Each row has a class, written as a number after it.
[ 19  11   0  10 -13  -9 -28   6  -8  -3   5  14  22   2 -40  -6  -1   1
   1   2  -2   3  -1  -6   7 -25   3 -16   7   5  15   9   2  12   3  -3
   3  -7   5  -5   0 -13  -1 -11   2  -4  -8  -3   1  -7   7   9  -8  13
  -1   4  11   4   7 -24   5  10  -4   0 -17  -2   2  -5   2   6   1  -5
  32  -6  -7  15  -5  -2  -7  -1   7 -10  -3   2  11  -4 -20]	1
[ 14   2   7   6  -3  -3 -11   1  -6  -1   2  24  36  -4 -17  -5   6  -1
 -24  19   7  -2   4 -10  -2  -2   1 -32  -4   0   8  27   6  27 -26   2
 -17  19  10  -5   2 -10  -2 -10  -5  -1  -7 -28 -13  -2   1  -2   4  13
  -5   4  19  -3   8 -12  -1  15 -11  -5   2  -2   0   6  10   2 -15  -2
  19  10   7   2  -4   5  -6  -2   7 -16  -1 -15   9  -3  20]	0
[ 16  -5   5   8   2   2  -6   2  -3  11   6   5  17  -1  -9  -8   1   2
  -4  -9  13 -12   2   9   5   4   0 -17  -4   0   9  22  11  15 -22  -3
 -12   0   7  -1   0  -7  -5 -10  -5  -1 -15   2 -15  -7   0  11  10   2
   4  -2  -3  -4   7  -6  10   3  -4  -2  -2  -3  -1  -3  12   7   3  10
  29  -2  -4   9   1  -6  -9   0   3   6   5   5   6  -7  19]	1
[ 14  -8   0 -10  -9  -3  -6  -3   6   2  -2   4  20  -4 -24  -1   1   4
 -20  -3   3  -3  -7   1   4  -7   0  -6   4  -5  12  14   6  15  -7  -5
 -16  30   9  -4  -5 -11   2  -2  -1  -3 -10  18 -12  -3   7   9  -1  17
  -4   4  -7 -10   1  -9  -1   0  -7  -1  -2  -1   1  -3   5   3   0  -8
  16  -7  -2   6   2   0  -5   4   1  -7  15   3  -1   2   6]	1
[  8 -11   3  -8   6   2   2  -5  -2   8  -1  -6  19  -3   2 -12   7  -3
 -17   6  -5  -5  -1   5  -1  -9   1 -16  -4   2   7   5   6   8 -16   2
 -15  37  -2  -2  -4   5   6   3 -13   1  -1   2  -9  -8   5  -9   6   9
 -16   8  -1  -3  -4   5  -2  -7 -14 -10  34   0  -8   3   1  -1  -4  -4
   2  -2  17 -19   5   0  56  -1  -1  -5  16   2  10 -12  24]	0
[ 20 -10   8   0   1   2   5   2  -5  10   4  -3  24   1  11 -19   4   0
  -8   4  -8   5   4  11  -3  -2   0 -11   4  -3   7   2   7  11 -13  -5
 -14  17  -3   2  -2  -2   0 -11   3   3  -6   2  -4 -20   0   0   8  14
 -11   8   1 -19   4 -11  -6   2 -12  -2  20  -2   4  -3   9  -5   0   5
  25   4   4  -2   3  -2  -6  -1  -8  -9  -1   8  15 -16  17]	0
[ 19   1   7   4  -3   2 -15   2  -7   8   0  12  24  -2 -15 -11   2   2
 -22   3   1  -7   9  -5   7  -4   5 -19   0  -2  15  25   8  14 -18   0
 -11   8  10  -3  -8 -14  -6  -7   7  -6 -11  -4 -14  -3  -3   3   8   7
  -5  12   2  -5   3 -11   8   8 -10   2   2  -1  -3   0   5   4  -1   6
  33   2   3   7   2   7  -8  -5   2  -9   3   3   8  -2  15]	1
[ 15 -13   7  -6   5   8   9  -5   0  14  -6 -11  26  -5  11 -24   4  -9
 -29  13   0  -3   4   3  -4  -7   5  -2  -4   6   8   8   2  10 -22  -2
 -20  38 -11   2   0   5   0  -6   2  -2  -5   9 -19 -12   0   3  15  23
 -16   5  -6 -11   2   3  -4   2 -17  -9  42   2  -4   4   6  -5  -5  -1
  19   2  17 -11   3  11  -3   0  -9 -10   7  11  17 -16  29]	0
[ 15  -9   7   6   6   6  -6   1 -12   2   9   0  44   0   9  -9   9  -1
 -22  37  -3  -2   1   5   0 -10  13 -35 -12   2   3   6   4   5 -20  -7
 -16  26   4   1  -5  11   0  -8  -5  -8  -3  -7  -2 -15  11 -15   5  13
  -9  12  -1 -21  12   6  -2   7 -13 -11  56  13   2  10  -9  -7 -10  -7
  -1  -2  22 -20   2  12  -7   1  -1 -15  -7   1  23 -21  15]	0
[ 19   6  -4   7 -14  -9 -23   7  -4  -5   1   6  13  -2 -34  -5  10   4
 -14  -2   0   9   3  -3   3 -10   0 -10   8   3   3   6   4  14  -3  -3
   2   1   8  -5  19 -15   4 -12  -2  -5  -9   5   4   3  -6   6  -2  22
  -6  -2  12   4  -1 -24   3   3  -4   4 -25   0  -1  18   7   5   0  -5
  32  -4 -14  10  -5  -6  -3   2   4  -3  -6  -1  -4  -5  -7]	1
[ 21 -18   8  -4  -5  -7   6   2  -3  12   6  -9  35  -7  -8 -26  10   3
 -28   3   0   1  -4  12  -3 -18   8 -22  -3   2  16   8  10  26 -23  -8
 -34  56  -5   3  -7   4  -6  -7 -10  -7  -5   5 -12 -13  -3  -2  19  38
 -17   3  -6 -12   7   0  -9  10 -24 -11  34   0 -12  -4  12  -3  -7 -11
  31   2  15 -12   7   7 -10   2 -11  -6  11   9  15 -27  27]	0
[ 13   1   3  -1 -14  -9 -16   3  -2   5   1  10  13   0 -27  -6   3   0
 -20   2  -3   7  -1 -14   0 -10   4  -9   4  -2   7  11   7  23   0   0
  -1  12   9   0   2 -13   5 -16  -4  -4 -10  -1   3   6  16   8  -4  29
  -5   6  11   0   6 -15   1   6  -7   0 -20  -5 -15  -8  11   3   0  -3
  25   0 -11  21  -5  -3  -5   0   5  -8  -1  10  -1  -2   1]	1
[ 14   1   0  16 -12 -10 -13   2  -5  -7   3  32  25   2 -36   7   2   0
  -6  11   3 -23  -1 -11 -17   2   3 -44  -3  -3   2  27   9  43   2   6
 -12  11  17  -6  -3 -21  -3 -13 -13  -6  -6   4   0   4   7  16  -6  11
   8   5  -3   3   8 -12   1   9   3 -20 -30   0   1  16  19   7   1  -6
  13  -7 -22  12  -1   0 -16   0   5   5  10   6   1  12  13]	1
[  7 -20   6  -1   1   1  18  -3  -4  10   1  -6  29   2   1 -18   4   2
 -11   0   2 -11   3   5   3  -2   4 -18  -6  -1  10  16  15  17 -22  -5
 -13  29   0   1  -3   2  -7  -3  -4  -5 -12   0  -8  -6   6   4   2  13
  -3   7  -8  -9   6   9   5   3 -15 -10  29  -2  -1   1   8  -3   0   7
  18   1   6 -10  -1   4  -9  -3  -8  -2  14   8   8 -11  32]	0
[ 22   3   0   6  -8   6 -17  -4  -5   7   0  17  26  -7 -19 -14   6  -6
 -28  -5   3 -17   6   5  12  -4   3 -27  -4   9  12  36  12  23 -29   3
 -11  16  10  -5   2 -22  -2 -10  -6   2 -19   1 -18  -4  -2   4  12  -4
   4  10  -2   3   7  -9   5   7  -7  -2  -9   1  -4  -1   9   6   1   1
  46  -4  -4   8  -1   3 -10   1   4 -11   5  -4   3 -13  18]	1
[  3   2  10  10   8   6  20  -2   0   1   3   9  21  -2  23  -3   7 -10
 -13  25  -3  -6   2  -1  -4   8  -3 -25 -10   2  -6   8   4  10 -16   0
 -10   1   2   2   1   4   0   1  -4   2   1   3  -2  -2  11  -9   5   6
  -8   0  -4 -11   6  10  -2   7  -1  -8  18  -1   9   6   0  -5  -9  -2
 -13   0   9  -7   5   1   2   2   2 -11  -5  11  14  -7  25]	0
[  6 -33   8  -7   3  -7  13  -2  13  19   1 -17  19   0  -5 -18   9  -3
  -8  -7  -1  -3   1   7  -4 -10  21  -6  -5  -1   7   2   5  19  -9  -2
 -19  56  -7  -1  -8   2   0  -8  -7  -3  -4   2 -12  -9   0  -6   8  29
 -10  -1  -2 -14   0   0   1  -1 -20 -10  29   2 -16  -2  16  -6  -4 -10
   4  -1   7 -11   1  10  -3   5 -20   5  18  10  12 -10  10]	0
[  9 -22   5   1   7   6  -4   0   0  19  12  10  28  -5   0  -8   2  -2
 -11  13 -14   3   8  -4   1  -5   9  -4  -8   1   6  12   5  20 -10  -1
 -10   2  -2  -4  -1  -3  -5 -15  -2  -5  -9  -3  -4  -8   1  13  14  19
  -4  -7   6 -19   4 -15  -3  11  -7  -8  27  -3   2   5   7  -1   1  10
  14  11  11   0   2   1  -8   0  -7  -3   3   0  22 -19  11]	0
[  8 -25   7  -7   7   6  11  -5  -3  22   8 -10  24   5   9 -11   4  -2
 -17   9   0  -6   5   7   0  -7  10  -9 -12  -1  11   8   7  14 -15  -1
 -16  29  -6   1  -3   6   0  -9  -7  -1 -10 -22 -16  -5   7  -8   9  15
  -3   3   3 -15   3   2  -8 -12 -14  -8  48 -25  -6   5   9  -4  12   1
  11   4  19  -9   2   9  -2   1  -9  -7  12   0  17 -22  28]	0
[ 13  -3  -5  -6  -9  -5  -1  -1  -7  -6  -5   5  15  -2 -15  -4   1   2
 -21  -8   0  -6   0   9  10  -4  -3 -14  -4  -2  12  16   8  17 -11  -2
 -17  34   4  -3  -7  -6   2   3   1  -5  -2   3  -9  -4   0  -3   8   3
  -2  10  -5  -5   8  -5   2   1  -9   1   1   0  -6  -5   8   4  -2  -7
  21  -9   1   5   3   1  -4  -1  -4  -1   8   9  -1   3  19]	1
[ 11  11   4   7  -1  -7  -4   1  -1  -1   1  22  25  -7 -15  -6   7   2
 -29  10   3  -5  13 -25  -5   6  -5 -31   0  -2   0  27  20  35 -16  10
 -13   9  14  -6  13 -16  -2 -16   7  -3 -12  -2  -8   7  -8   8   4  24
  -8   3  -8  -6   8   1 -12   9  -6  -1 -34  -5  13  -2  17   9  -2   4
  28   2 -17  15   7  -4   1  -3  12 -12  -3  27   0   1  31]	1
